Below is a small trained network, with its code and all its weights. Each question gives an input and a class and asks what happens when units are switched off, that is, made to give their printed mean instead of their output.

import numpy as np


def w(rows, s, z=0):
    codes = np.array(rows[::2]) - 128.0
    scale = np.full(codes.shape[1], s)
    scale[-1] = z or s
    return codes * scale


def norm(h):
    return h / np.sqrt((h * h).mean(-1, keepdims=True) + 1e-5)


def f(y):
    return y / 2 * (1 + np.tanh(0.7978845608 * (y + 0.044715 * y**3)))


def log_softmax(a):
    a = a - a.max(-1, keepdims=True)
    return a - np.log(np.exp(a).sum(-1, keepdims=True))


def net(x, mask):
    res = np.array(x, float).reshape(1, 8) / 4 @ E
    u = 0
    for l in range(2):
        y = f(norm(res) @ A[l][:, :-1].T + A[l][:, -1])
        res = res + np.where(mask[u : u + 9], y, B[l][:, -1]) @ B[l][:, :-1]
        u += 9
    return log_softmax(norm(res)[-1] @ U[:, :-1].T + U[:, -1])


A, B = {}, {}
E = w([
[115,140,125,120,130,117,121],'x0',
[115,22,62,39,163,31,168],'x1',
[117,142,127,120,135,117,124],'x2',
[91,90,69,255,231,111,161],'x3',
[145,152,128,123,135,99,139],'x4',
[131,156,128,116,142,97,134],'x5',
[140,71,217,199,133,64,16],'x6',
[133,146,128,122,133,103,133],'x7',
],0.0082)
A[0] = w([
[108,132,105,178,163,118,128,80],'L0N1',
[104,204,81,106,121,211,224,189],'L0N2',
[142,113,148,111,106,152,101,159],'L0N3',
[97,122,127,73,128,127,118,134],'L0N4',
[121,12,134,70,136,52,146,2],'L0N5',
[114,130,28,192,153,111,142,139],'L0N6',
[129,75,166,101,146,81,109,43],'L0N7',
[121,163,87,157,106,145,150,135],'L0N8',
[120,87,9,36,128,138,209,89],'L0N9',
],0.013,0.0033)
B[0] = w([
[120,83,107,211,100,143,125,162],'L0N1',
[163,110,33,74,137,152,64,242],'L0N2',
[132,203,135,83,135,92,142,157],'L0N3',
[166,78,105,143,48,136,157,154],'L0N4',
[169,103,44,78,148,164,79,209],'L0N5',
[93,180,137,149,220,165,166,200],'L0N6',
[132,236,99,139,126,179,125,164],'L0N7',
[116,112,100,154,145,96,95,155],'L0N8',
[122,114,254,159,100,91,184,246],'L0N9',
],0.015,0.011)
A[1] = w([
[128,128,50,84,169,171,119,165],'L1N1',
[56,137,118,250,118,120,169,122],'L1N2',
[168,88,93,216,194,120,96,137],'L1N3',
[105,110,55,72,90,132,78,42],'L1N4',
[82,91,4,157,219,143,140,2],'L1N5',
[109,114,165,124,97,130,219,140],'L1N6',
[108,124,106,131,139,102,111,100],'L1N7',
[113,187,197,177,86,112,108,139],'L1N8',
[72,67,89,194,186,133,238,100],'L1N9',
],0.015,0.003)
B[1] = w([
[127,157,129,151,93,138,137,224],'L1N1',
[136,71,88,86,92,86,68,203],'L1N2',
[96,93,84,152,103,149,156,226],'L1N3',
[174,160,123,144,149,92,72,199],'L1N4',
[105,103,156,134,111,122,252,247],'L1N5',
[70,102,138,110,139,106,140,171],'L1N6',
[147,128,158,118,98,153,134,129],'L1N7',
[108,129,159,132,186,143,125,180],'L1N8',
[169,214,172,115,161,149,49,238],'L1N9',
],0.026,0.012)
U = w([
[230,217,72,98,79,104,54,169],'0',
[80,166,244,103,236,155,77,209],'1',
[88,123,69,214,97,193,253,221],'2',
[39,15,92,184,134,154,19,9],'3',
[112,44,173,16,71,63,190,2],'4',
],0.012,0.0024)

Each question gives the input, the list of numbers given to net, and the class t.
The units are the neurons (one row each of A and B). Each row of codes is followed by its name. A weight is (code - 128) times the scale printed after its matrix; where a second scale follows, it is the last column's (A, B and U).
mask holds one flag per neuron, layer by layer. A switched-off neuron (its flag False) gives its mean, the last column of its row in B, instead of its output. The means were averaged over made-up inputs and are rounded, as every weight is.
A unit's drop is (log p(t) with every unit on - log p(t) with that unit switched off) / (log p(t) with every unit on - log p(t) with every unit switched off).
The circuit of an input: a set's keep is (log p(t) with only the set's units on - log p(t) with every unit switched off) / (log p(t) with every unit on - log p(t) with every unit switched off). Starting from the 12 units with the biggest drops (on a tie, the unit counted first), units are removed one at a time, each time the one whose removal leaves the highest keep (on an exact tie, the one counted first), for as long as the keep stays at least 0.8.
units of the circuit, in order: the units of the circuit, biggest drop first
most important unit: the unit with the biggest drop
top k neurons: the k neurons with the biggest drops, biggest first
k most important neurons of layer l: the k neurons of layer l with the biggest drops, biggest first
input [-3,0,-4,-1,7,4,5,-5], class 1: units of the circuit, in order : L0N2
input [5,3,7,8,4,8,-4,7], class 1: top 3 neurons : L1N9; L0N9; L0N6
input [-6,-6,7,6,-7,7,1,-5], class 3: 3 most important neurons of layer 1 : L1N2; L1N9; L1N1
input [-4,-5,-1,3,1,-8,3,1], class 3: units of the circuit, in order : L0N2; L1N2
input [-4,-6,3,-1,7,-7,-6,-7], class 0: 2 most important neurons of layer 0 : L0N6; L0N2
input [-2,-1,4,1,1,-7,7,7], class 3: top 3 neurons : L0N9; L1N9; L0N2
input [-7,-4,-5,2,-8,-2,4,0], class 3: 3 most important neurons of layer 0 : L0N2; L0N5; L0N9
input [-6,-6,-7,1,1,-4,3,0], class 3: units of the circuit, in order : L1N9; L1N5
input [8,-7,-2,1,8,3,-2,0], class 2: top 3 neurons : L1N9; L1N5; L0N8
input [1,1,4,-7,-1,3,-5,-8], class 4: top 2 neurons : L0N9; L0N5
input [3,-3,-6,5,5,-3,7,5], class 3: top 4 neurons : L0N2; L1N2; L0N5; L1N3
input [1,3,-8,0,-2,1,6,2], class 0: top 4 neurons : L0N6; L1N4; L0N7; L0N1
input [2,3,3,7,0,5,0,-7], class 1: top 2 neurons : L1N9; L0N2
input [-2,8,3,-7,3,-7,4,2], class 0: most important unit : L0N5
input [3,-2,0,-5,-4,-1,4,1], class 1: top 3 neurons : L0N2; L0N5; L1N8
input [-1,7,-3,1,-6,4,4,8], class 2: top 2 neurons : L1N5; L1N9
input [2,-3,-5,-1,2,4,1,-1], class 1: top 2 neurons : L0N2; L0N5
input [-1,1,0,4,-1,8,3,-8], class 2: top 2 neurons : L0N9; L1N5
input [8,5,6,7,2,-7,-2,3], class 1: 2 most important neurons of layer 0 : L0N9; L0N6
input [-2,-6,4,-4,-6,-3,1,6], class 1: units of the circuit, in order : L1N8
input [2,5,3,-2,5,-7,4,6], class 0: top 2 neurons : L1N4; L0N6
input [5,3,3,-1,4,2,-1,-7], class 4: top 2 neurons : L0N9; L1N9
input [-4,0,6,1,2,-6,1,5], class 3: 4 most important neurons of layer 1 : L1N2; L1N3; L1N9; L1N4
input [-2,2,7,-2,5,-8,-7,1], class 4: 2 most important neurons of layer 0 : L0N9; L0N2
input [0,3,1,8,5,6,0,-6], class 1: 2 most important neurons of layer 0 : L0N6; L0N2
input [0,-5,2,2,-8,-1,5,-6], class 3: 2 most important neurons of layer 0 : L0N2; L0N9
